Below are the code and all the weights of a small trained network. Each question names an input and a class and asks about switching units off, where a switched-off unit gives its printed mean instead of its output.

import numpy as np


def w(rows, s, z=0):
    codes = np.array(rows[::2]) - 128.0
    scale = np.full(codes.shape[1], s)
    scale[-1] = z or s
    return codes * scale


def f(y):
    return np.maximum(y, 0)


def log_softmax(a):
    a = a - a.max(-1, keepdims=True)
    return a - np.log(np.exp(a).sum(-1, keepdims=True))


def net(x, mask):
    res = np.array(x, float).reshape(1, 6) / 4 @ E
    y = f(res @ A[0][:, :-1].T + A[0][:, -1])
    res = res + np.where(mask, y, B[0][:, -1]) @ B[0][:, :-1]
    return log_softmax(res[-1] @ U[:, :-1].T + U[:, -1])


A, B = {}, {}
E = w([
[140,104,164,206,133,184],'x0',
[202,8,152,102,131,101],'x1',
[177,141,112,145,60,164],'x2',
[97,149,138,187,50,66],'x3',
[155,125,148,95,110,213],'x4',
[203,88,17,156,148,143],'x5',
],0.011)
A[0] = w([
[133,104,206,139,128,57,133],'neuron 1',
[175,134,55,197,90,163,163],'neuron 2',
[137,87,78,201,179,149,195],'neuron 3',
[130,97,141,64,131,161,147],'neuron 4',
[176,147,112,128,137,207,191],'neuron 5',
[11,162,170,82,137,137,154],'neuron 6',
[154,107,170,37,94,252,213],'neuron 7',
[127,108,181,86,119,113,150],'neuron 8',
[108,82,120,149,118,16,253],'neuron 9',
[149,96,121,103,114,177,179],'neuron 10',
[176,135,75,78,150,70,151],'neuron 11',
[60,184,205,103,135,82,246],'neuron 12',
[151,117,101,104,155,54,144],'neuron 13',
[164,81,136,47,103,168,92],'neuron 14',
[144,165,89,125,61,104,211],'neuron 15',
[72,163,118,123,161,116,157],'neuron 16',
[120,129,85,163,96,138,183],'neuron 17',
[158,101,164,55,153,179,147],'neuron 18',
[164,106,165,95,155,156,93],'neuron 19',
[170,96,154,91,128,151,142],'neuron 20',
[151,93,104,89,150,154,211],'neuron 21',
[100,109,171,143,101,92,99],'neuron 22',
[142,116,34,82,159,53,153],'neuron 23',
[164,129,167,142,122,78,112],'neuron 24',
[88,195,137,139,124,172,227],'neuron 25',
],0.013,0.004)
B[0] = w([
[94,89,198,121,86,120,192],'neuron 1',
[222,192,124,151,107,162,204],'neuron 2',
[254,101,80,188,129,81,208],'neuron 3',
[98,72,130,127,154,159,187],'neuron 4',
[160,146,162,165,152,146,200],'neuron 5',
[22,153,73,202,170,94,225],'neuron 6',
[93,165,186,142,189,189,253],'neuron 7',
[72,83,138,160,145,109,179],'neuron 8',
[86,33,132,79,58,126,222],'neuron 9',
[172,147,127,134,165,176,193],'neuron 10',
[139,113,86,45,138,161,193],'neuron 11',
[12,142,140,168,144,24,240],'neuron 12',
[155,78,87,62,96,120,183],'neuron 13',
[109,102,180,100,140,176,208],'neuron 14',
[99,162,150,90,112,117,178],'neuron 15',
[101,138,47,118,123,101,183],'neuron 16',
[194,170,145,117,67,115,164],'neuron 17',
[98,105,151,133,216,209,215],'neuron 18',
[106,114,150,117,176,151,186],'neuron 19',
[118,117,141,122,165,148,196],'neuron 20',
[170,105,143,101,176,159,206],'neuron 21',
[93,103,209,143,81,109,169],'neuron 22',
[143,114,52,49,126,125,210],'neuron 23',
[112,81,162,151,87,150,158],'neuron 24',
[114,206,113,186,142,107,199],'neuron 25',
],0.0091,0.015)
U = w([
[26,176,109,202,132,54,231],'0',
[135,80,74,30,105,106,194],'1',
[106,80,187,157,215,171,227],'2',
[168,82,111,243,127,103,69],'3',
[146,248,172,159,29,136,1],'4',
[56,49,214,140,41,86,57],'5',
],0.011,0.00095)

Each question gives the input, the list of numbers given to net, and the class t.
The units are the neurons (one row each of A and B). Each row of codes is followed by its name. A weight is (code - 128) times the scale printed after its matrix; where a second scale follows, it is the last column's (A, B and U).
mask holds one flag per neuron, in row order. A switched-off neuron (its flag False) gives its mean, the last column of its row in B, instead of its output. The means were averaged over made-up inputs and are rounded, as every weight is.
A unit's drop is (log p(t) with every unit on - log p(t) with that unit switched off) / (log p(t) with every unit on - log p(t) with every unit switched off).
The circuit of an input: a set's keep is (log p(t) with only the set's units on - log p(t) with every unit switched off) / (log p(t) with every unit on - log p(t) with every unit switched off). Starting from the 12 units with the biggest drops (on a tie, the unit counted first), units are removed one at a time, each time the one whose removal leaves the highest keep (on an exact tie, the one counted first), for as long as the keep stays at least 0.8.
units of the circuit, in order: the units of the circuit, biggest drop first
k most important neurons: the k neurons with the biggest drops, biggest first
drop of u: that unit's drop, to one decimal
input [7,0,-2,4,5,8], class 3: units of the circuit, in order => neuron 3
input [8,-5,4,-1,-4,5], class 4: 2 most important neurons => neuron 2; neuron 17
input [-2,0,-8,0,-5,-6], class 0: 2 most important neurons => neuron 6; neuron 12
input [1,3,-7,-4,-2,-7], class 0: 2 most important neurons => neuron 6; neuron 12
input [5,7,-2,4,4,6], class 3: 2 most important neurons => neuron 3; neuron 2
input [-2,2,-8,6,6,-6], class 0: 2 most important neurons => neuron 6; neuron 12
input [0,0,-3,7,-8,-5], class 5: 2 most important neurons => neuron 9; neuron 1
input [-2,2,3,-7,-2,8], class 1: 2 most important neurons => neuron 23; neuron 11
input [5,-1,5,-8,-5,6], class 3: drop of neuron 3 => 0.3
input [-3,5,-1,8,-5,3], class 1: drop of neuron 13 => 0.4
input [4,6,-1,4,-6,2], class 5: drop of neuron 19 => 0.0
input [4,-2,-3,7,6,8], class 4: drop of neuron 2 => 0.2
